[ 17 -22 -24   2  12  -3   6   5 -15  23  44 -14  -3  10 -12  -2  -3 -39
 -17  38  15 -36 -53 -26  12   0 -25   7  -6  -8  25 -42  -6  10 -11   6
  -4   6 -10   3  17]
T
[ 19  12 -25 -10   5 -39  16  13 -16 -12 -13  14 -10  31  37  -4 -20 -11
  -3  24   7  -2 -17  -8  18   3  31  20  -5  -5 -15 -29   7  -8 -15 -21
   1 -12  23   1  11]
R
[ -2  21 -14   7 -12  12  12 -16  11 -11   1   4  13  -3   6 -24  -1 -18
  25 -17  -1 -30  -8  30 -13  12 -27  15 -38 -22  19  11  27  -8 -12  10
 -40  -4 -33  -5  19]
A
[-10 -11 -18   1   3  -9   4   6 -13  18  19  -4  32  14 -14   6  -4 -25
  -8  28  19   0 -36   5  -9  -1  -6 -36  -5  24 -11 -16 -34   4   0  16
   4  25  28 -20  15]
M
[ -6  13  16  14  -9  -9  -8   6 -51 -11 -27  -5   7  -3  -2  18  18  -3
   8 -57  -4   9 -30  10  12 -23  -1 -13  11  -5   7  22   7 -10  27  11
   1   1   8  -9  -6]
V
[ 24  14  22 -39  -8  -6   1  -1 -12 -14  -9  11  28  36  18  30 -12  31
  11 -25  29   8  -6   1  39  -1  33   3 -32  16  -9  32  56 -11 -18  64
  -8 -12  11 -32  10]
V
[  1  27  34   8  11 -10   3  -9  18 -11 -19  -7   9   1  22 -12 -34  -3
  27 -12 -15 -12  26   8  -8 -34   9  -5  18 -14  21   3  28 -45   8 -50
  15   2  -5  17   4]
V
[  0  49   0  30  -7  14   9 -23   0   0  43  14  -6 -42  33 -55  28 -17
   9  25 -34 -37 -34  45 -25  36   4   4 -72   1  -6 -37  -5  18  -4  -2
 -56   7 -41  10  -6]
Q
[ -4 -12 -24   8  14   5 -10  -3 -19  -7  17  -6   8  -2 -15  -1  11 -18
  -7  -2  16  -1 -10  24 -27 -14  -4  -5   4  19  -5 -30   4  16  -6   7
   4  21   5  -5 -11]
R
[ -5   9   3   2  -6  -4  -2  11  -8  -2 -12  -1   4  -3  -2  10   3 -22
  21   2   4  -7  -3  24 -31  -4 -17 -10   9  10   9   4 -10 -17  12 -21
  -1  28  -8 -18   8]
R
[ 33  -5  -3   3 -20  -5  -3  -5   2  16   7 -13   9  17  -4  22  -9  18
  19  -3   1  -7  -7  -1  27   1  -3  34   1 -10  -3  25  -3 -13 -15 -20
 -30 -34 -24  10   0]
T
[ 16   3 -59  39   0  63  45  -2  12 -19  91  29   6 -24  16   8  -3  -6
 -10 -27  21 -35 -26 -73  -6  -6  14   7 -37  10 -19 -33 -16   6   8  21
  -5  -6  29  -2 -12]
R
[ 35 -69  -4  -3  -5  -7 -54  20 114  17  -9 -66 -18  36 -18 -24  13  20
 -22  72 -26  69   4  65  27  86 -36  12 -64 -20  60  -7 -47  33 -59 -56
  29 -53 -16  -9 -29]
S
[ 15  38  27  24  -1 -36  52   6 -37 -12 -10  21  -9  17  10  -3 -36  16
  40  -2  12  -7 -10 -35  27 -46 -31  26  16 -18 -42  14  -7  -5   3  39
  23 -26 -26 -19  32]
M
[ 47 -36  19  -3   8  -7  -1  12  22 -10  -6 -15  34  33 -16  13 -28  10
  22   0  21 -35  37  -4  -4 -32 -20  -7   6  20 -14  56 -20  -9 -24  -8
   5  -2 -26 -19   9]
F
[ 15  -7  10  30   3 -11 -11 -13 -46  23  15   4 -16  10  -9  82   5   4
  18  13  31  -2 -53 -24   5 -45  34   1 -29  -4 -15   1  45 -23 -12  48
 -34 -36 -28  -8 -20]
S
[  34   15  -19  -21  -44  -36   -5   10 -108   30  -59   -9    9    4
  -45  -11    9  -21    0  -20   34   -8   -6  -84  -35   -8  -20   49
   44   25   22    9   45  -48  -16  -35   -5  -57   -2   -3  -19]
R
[ 53 -36 -26 -58 -22  -4 -37  -2   6 -40 -41 -31 -31  21   0  -2 -33  -3
  -1   9   6 -15   1  25  -7  -3  11  74   6  22  12   6   4 -15 -42  20
 -46  32  37  -9 -23]
T
[-11  18  -8 -24   2   1 -10  28  -7 -14 -44  -4  -6 -17  37  12   7  18
  -6 -14  45   4  43 -11  -2 -28 -23  12  41   8  29   1 -12 -20   7 -35
  14 -18  23   7 -11]
R
[ 22   8 -34 -31   2  -8   9   8 -20   9  -8   3  17  23  12 -23  -7 -29
  -9  23  15 -25   1 -16   8  29  -9  11  20   6   3 -26 -17  12 -11 -18
   1  -2  21   4  24]
S
[ 20  -7  11  -6 -12 -27  -8  17  -2   5 -22 -24  -5  10   2   5  -2   1
   7   4   4   6 -15  -3  22 -15 -16   6  10   1  10  11  12   2  -3  -9
   2  -1 -16  -3  -2]
V
[ 15   3 -15  17 -20   7  10   4   0  20  21  -4   9  14  18   9 -14 -12
   0   6 -19   1   4 -29   8  21  10  -7  -5   0  -4  19 -22  -5   7 -21
 -14   2 -10 -12   9]
F
[ 38   0  19 -18  -4  -6  15  20   3  -5 -43 -15  17   8   0  15  -9  10
 -13   0  20  24 -16   7   1 -20   8  18   3  20   4  -3  13 -25  -2   1
  14   7  14 -12   5]
V
[-10  -7 -28   1  -5  -4  23  -2   9   4  28   5  18  15  -9  19   8   3
  10 -45  11  -7 -38 -11  19  14  20  -9 -16 -17 -28  -5   7  12   2  13
  18  -6   3   4   1]
Q
[-14  15  11   5  -3 -32   3   4   7  18   4   3   9  -3   7   1 -12   6
  19  18  10 -21   1 -12  10  -7  -9 -31   3 -11   3   9   6 -13   1 -20
 -10 -12 -14  21  11]
S
[  5 -20   5   2 -24  15 -23  -1   7   8 -21 -24  -3   3  11   3 -12   5
 -24  16 -10   0   3  -9 -48 -10 -24  25  16   6  42  26 -25  -5 -33 -50
 -40  19  -2  -3 -12]
A
[-13   8 -10  16  -8   8 -11   9  -3  -4 -23   4  12   0  -6   1   1  11
   3  -1  19  -3  -1 -16   5   0 -19  -6   1  -4  23  11   4  -5   1  -9
 -11  -1  20   0   4]
M
[ 51 -22  -2 -19 -15   4  12   6  14  12  -8 -12  -5  22   2   9 -18 -10
 -13  12 -15  22  17 -20   6   6  13  37  13  20 -19   6  -7 -10  -8   9
   4 -14   2 -24   5]
F
[ 16 -10 -11   1 -11  18  -4   4  -1  11  14  -9  -2   5   1   8 -14 -22
 -19   1  16  -2 -19 -24  -7  -2   9  17   6   9  12 -21   6  -5 -20  12
  -9  -5  41 -16   5]
Q
[ 31   9 -30   8  -7   1   7   5 -34 -10 -23 -12  23  13   8  -4 -10  15
   8  13  42 -27  42 -27 -27  -5 -27   7   3  30  -9  17 -23  17 -32 -15
  -7   0   1 -13  -2]
R
[ -4 -32   5  27 -13  -1 -25   5  20   9  13 -19   5  -5 -16  -9   5  -3
 -15   7 -16  19 -23  -1   1   4 -19 -30 -12  18  39  30 -10  -3  -8 -29
 -29  -7   0  -5   4]
R
[ 15   5  -7 -30   5 -13   2  18 -31  -6   3  -1   9  18  10 -17 -17 -23
   0  -4  15   0 -12 -24   7  -1   0   4   8  15   4  17  -4  -3  -5   5
   7   6   3  -7  11]
V
[ 36  -2  -3   3   9  24  13   8  32  25   2 -22 -10   0  19  33  -1 -57
  -4  21  -2  30  27   4  -7  28   9   9   0  -2   0 -30  12 -11  17  11
  16  25 -11 -28  10]
F
[ 41 -33 -19  -9  -1   6 -23  16  -8   6  -5 -21 -10  14 -30  34  -5  -1
 -30 -10  -2   3 -17 -24 -21  27  -7   9 -27   6 -19  15 -30 -13  -8  16
 -21 -17  16  -2  -8]
R
[ 28   3  19   0 -16 -19 -18   7  -2  20  13 -33   3  18  15 -27  -9   4
  -1   1 -57  17  34  -3  10   5  16  12  10   3  16   3  -1 -27  11 -21
   0 -29 -21   9  -9]
S
[ 18  -6   9   5 -11 -12 -20  12  -7   5 -22 -18  -3  10   3  14  -5   6
   6   4  -1  -5   4  10 -13  -7 -16   8  -8   7  17  15  19 -27 -13 -15
 -37 -18 -17  -6   2]
R
[ 20  14   2   5 -12   8  -2   4 -24  -6 -18  -4   5   9  15  16   2  -1
  18 -42 -14  -7  13  -3  -3  15  -3  14   4  -2 -11  11  19   2   9  -4
 -17   7   0 -11  -5]
V
[  7  20  -4 -14  -8   5  15  -7  11   0   6  -3 -10   1  13   2 -17 -13
  19   5 -11 -24 -14  10  -8  14  -9  -1 -16   1 -21  -1 -38  -2   5  18
  -3  15  -9 -16  23]
Q
[ 19 -46 -50 -30 -21 -29 -32  49  14  28  58 -47  11  38 -11  49  -2 -24
  20  18  50 -12 -35 -80  44   7  -4   0  -9   8  32  22   8 -19  -2  -1
   7   3 -15   0 -34]
T
[ 42 -16 -17   1 -19 -20   8  37 -38  -9 -31  -1 -17  -5   5 -24  14  13
   8   0  15 -12  28 -17 -25   6  21  19 -25  16   6  24 -25  -2 -30 -21
  -2 -25 -16 -14 -15]
Q
[ 32 -18  -7 -12  -8 -15  18  15 -36   8  15  -8  14  28   2  14  -7 -17
  15  -3  22  -6 -22 -23 -14 -36   6  11  16  28 -28  28 -23  -8 -22  14
 -23  -1 -25 -17   1]
M
[-22 -22  14  -2  -4  -2 -30 -36 -13  29 -15 -28 -16  20  24  36 -11 -14
 -20  37 -65  40  -3   4  40  19  40  -6  12   5  38   2  27 -41  22 -19
 -20  -3  18  14  12]
F
[ 18 -14 -30  -2   1   5 -16  14  32  -2 -14  -8   5  19  20  18 -12 -26
  -7  31  31  25 -13 -17  13 -25 -20  47  23  14  10  -2 -16   9 -16 -19
   2 -17  26 -25  -6]
A
[-36  37  -7   4   5  -6  -1   0 -61  13 -28   8   8 -10 -20  15  46 -13
  18 -30  35   8   9 -20   0  16 -10 -29  15  -8  11  37  20   5  13   5
  -1 -31 -17  14  -3]
T
[ 22 -19 -12   7   1   1 -10 -11  34   2  47  17   5   1  -4 -18 -15  -2
  -4  11  -6   1  -8   6  28  -5  29  21  -9  -6   9 -18  -3   8 -10 -13
  13 -10  16 -11  -5]
T
[ -4  16   9  -4 -12  15 -15  -1  -6 -17 -42  -5 -10  -1   2   1   4  11
  -2 -15  16  17   5   2 -15  11 -13 -11   3  18  37  19  24  -5 -28  -7
 -38  -7  15  -6   5]
R
[ 52  -8 -10  27   1   1   2  -4   0 -10  -9  -7  -8   2 -12  -5   8 -36
  -7  50   8  -7 -41  15  10 -20  19  25 -14   3  -2 -17 -40  -1 -20 -25
   3 -20   9   0 -16]
F
[ 11   2 -10   1  -7  -8  -2  -4  -2  -2  -2 -13   1  20   0   4  -2   2
  13   2  -2   6  -8   0  27  15   2  12  -6  -5  -5   9  13   0 -15  -9
 -16 -22 -17  18  -9]
F
[ 22   8 -12  31  -7  46   7 -25  28 -22  42  -3   1   0  22  19 -27  13
  38 -46 -10 -11   7 -43  -1 -29  -8  42  13  28   1 -24  67 -19  -3  -7
 -41  -3 -15  -2 -18]
R
[ 21  -7   1   0  -8 -15  14   3  -4  10   3  -9  -5  11   1  10   3 -27
   0  13  -3  -8 -37   8  13 -16  14 -12  -8  -2  -4 -25  -8 -10   4  27
   1   9   7 -18  13]
M
[ 36   9  -6 -20  -2  -4  -6 -10 -16  16 -17 -24   1  27 -18 -13 -14 -34
 -37  40   1  13 -22 -22  -8  12  -7   6   6  16 -17  19 -37  14 -23  19
 -10  -6  -3  -7  14]
F
[ 22  -5  29   2  -1   3  -5  10 -32   6  13   1   2  16 -12  11  -4 -13
   2  11   7  -4 -14   3  15  17   3  10   2  -1   4  14 -21   1 -22  11
   3 -13  23 -10  20]
Q
[ 13  24 -37 -22  13   7  -5  13  31   4  43  18  32  17  31 -31 -13   8
   6  -2  -4 -24  26 -29   5  28   6   4 -29  10 -21   0  19  26  10  -9
  -8  10 -39   1   5]
V
[ -5   0 -11 -17   1 -14  23   1  -5 -25 -34   0 -23  12 -27  14  -7   3
  28  -3   9  18 -20 -26  12  12  15   7 -10  15  -2   6  42 -28  -3  32
   3 -12  15  13  -2]
T
[ -7  11  -6   1  -5  19   6 -10 -15  -1   2   4  -7  -4  15  15  11 -11
  17 -22 -10 -29  -2   7   9  21 -17  -9  -5 -19  14  -2  -5  -2  16  14
 -19   0  -2  -2  17]
S
[ 21  -2  -6  -6 -43 -17   7  -2 -20  26  35 -21  -5  10 -22 -34 -12  -6
 -22  35 -31  12 -52 -10  14  28  13   5 -16  14   1 -37   1   1 -22  29
 -32  10  18   9   5]
M
[ 36   6  12 -74 -36 -10  19  27  -8   9 -22 -22 -32 -12  14 -12 -39  22
 -42  19 -10  41  -6 -15  25  28  24   3   3  22  29 -29 -25 -23   6  34
  22  47  34 -13  31]
V
[ 29   4 -18 -16   8  -6   5  14 -10   1   0  -6   3  17  12 -10  -3 -19
  -1  12  -5   0  -1 -21   3  -5  17  10   2  17  -4 -30 -15 -15  10   2
  17   0   3 -10   0]
M
[ 23 -34  -9   7 -17   3 -14   7   1   4  36  -9 -21   6  23  11  -1  17
   6 -35 -42 -21  19 -20  18  15  13  -7 -18  -5  23   5   1 -14   1 -20
 -28 -22 -15  -2  -3]
R
[ 26  11  25   1 -16  -3  13   4 -36   2 -51  -3   1   1  18  32   6   5
  16  -5   0 -23  12   5  -8  -1 -15  19   5   4  -5  22   5 -32   1 -13
 -34 -12 -16  -5   5]
F
[ 20 -17 -19 -14   4  14 -16   1  -2  10  29 -32  13  18  18 -32 -34 -30
 -29  15 -31  13  31 -28 -16  13   1  13  36  53  12 -26  -4  -2 -11  -4
 -24  15  50  -5   2]
T
[ 27  27  22 -20 -16   7  -7   2  11  26  59  -4  31  23  17  19  -6  -7
  15 -13 -46 -35   5  -2  27  24  23 -17 -14  -4 -25  13   0  -9  40  20
  -5  26 -23  -7  17]
V
[  3 -14   0  25  12 -12  12   3 -13 -14  -8  -2  17   6  15   6   8  12
  13 -17   7 -16  22 -12   7 -19  -4  -5 -14  -8  13  17  16  -1  -6  -6
   7 -14 -17   3  -2]
A
[ -2   7   0 -18  -1  10  -1   6   1   9  -2   2  19   8  19   3   4  -2
  11 -20  10  -6  20  -6 -13  17  -6  27 -12   9   2  21  34 -22  -6   3
 -18 -29 -11  -7   5]
Q
[-10  -3   2 -13  -1   6  -6   2 -11   4 -20  -9  -5  19  -7  13   8 -20
  21  -9  10 -14 -15   9 -12  -2 -12 -13  17 -10  34  -1   4 -18 -15 -23
 -13   1 -13   3   8]
M
[  5   5  -8 -14   0  28  15  11   9 -16  15  -3  -8   9  15   4 -16   8
  -3 -20  -3  -2 -14 -19  14   7  -9  13   6  -7   9  -2  -4   8   4   3
   2  21   1  10  11]
V
[ 23 -56 -53  13 -24 -29  20  28 -10  13  -1 -68 -28   2  22  -5 -12   2
  14  34 -20  41   1   8   2   3  15  44  -1  24  36 -52  16 -39 -18 -54
 -20  -2 -22  30 -30]
T
[ 32   0 -21  48 -13  66   9   9  54 -31   2 -33 -50 -22  62  -9 -18 -18
  -8  -9   7   0  23  13  -4 -58 -32  46  16 -12  61 -45   6  10 -32   6
 -49 -13  14 -20   2]
A
[-10 -13   7  -3  14  -6   7  -6  -9   3  -5   2  26  21  23   7 -27 -19
  -9  34  41  16 -24 -15  25 -11 -14  14  30  18  20  16  -8  10 -27 -15
  14  13  37 -21  35]
Q
[ 10 -20  27  -8  15 -18  -3   1  13  12  28 -11  10   5  12 -10 -30  16
  -4  24  -6  -3  59 -51  38 -41 -17  20  33  15  12 -20  23 -14   6  15
  55 -39  16  -1   2]
A
[ 30 -39 -16  -4 -23  -2  16  10  11 -16  11 -37 -16  21 -13 -10 -24  29
   1   3 -20 -21 -10 -36  15   8 -27   7 -23  12  25   9   1 -12 -21   7
 -14  -2 -17   9  12]
R
[ 21  -2 -12  -9  12  -4  11  10  -4  -2  -1  -5  15  24  20  17   1 -19
  -7  10  10  22 -25 -13  14 -22  27  32  13   9  -6 -21   6  -4  11 -17
  42   4   9 -10 -14]
V
[ -4   7 -20  12   0  31  -6  -1 -24  -9   1 -13  11   4  13  -7   1 -34
  19  -8  16 -11  16 -17 -22 -16 -25   4  40  25  26  -4  -9   3  -6 -17
 -15  22  15 -10  -4]
M
[-17  14 -21  18   1  28  -5  18 -12 -18  33  -1   4  12   1  18  -1  24
  15 -68  16 -18 -16  -2 -19  -5  20 -26  -7 -17   6   0  -7  13 -12  -6
 -18  21 -17  17  -8]
Q
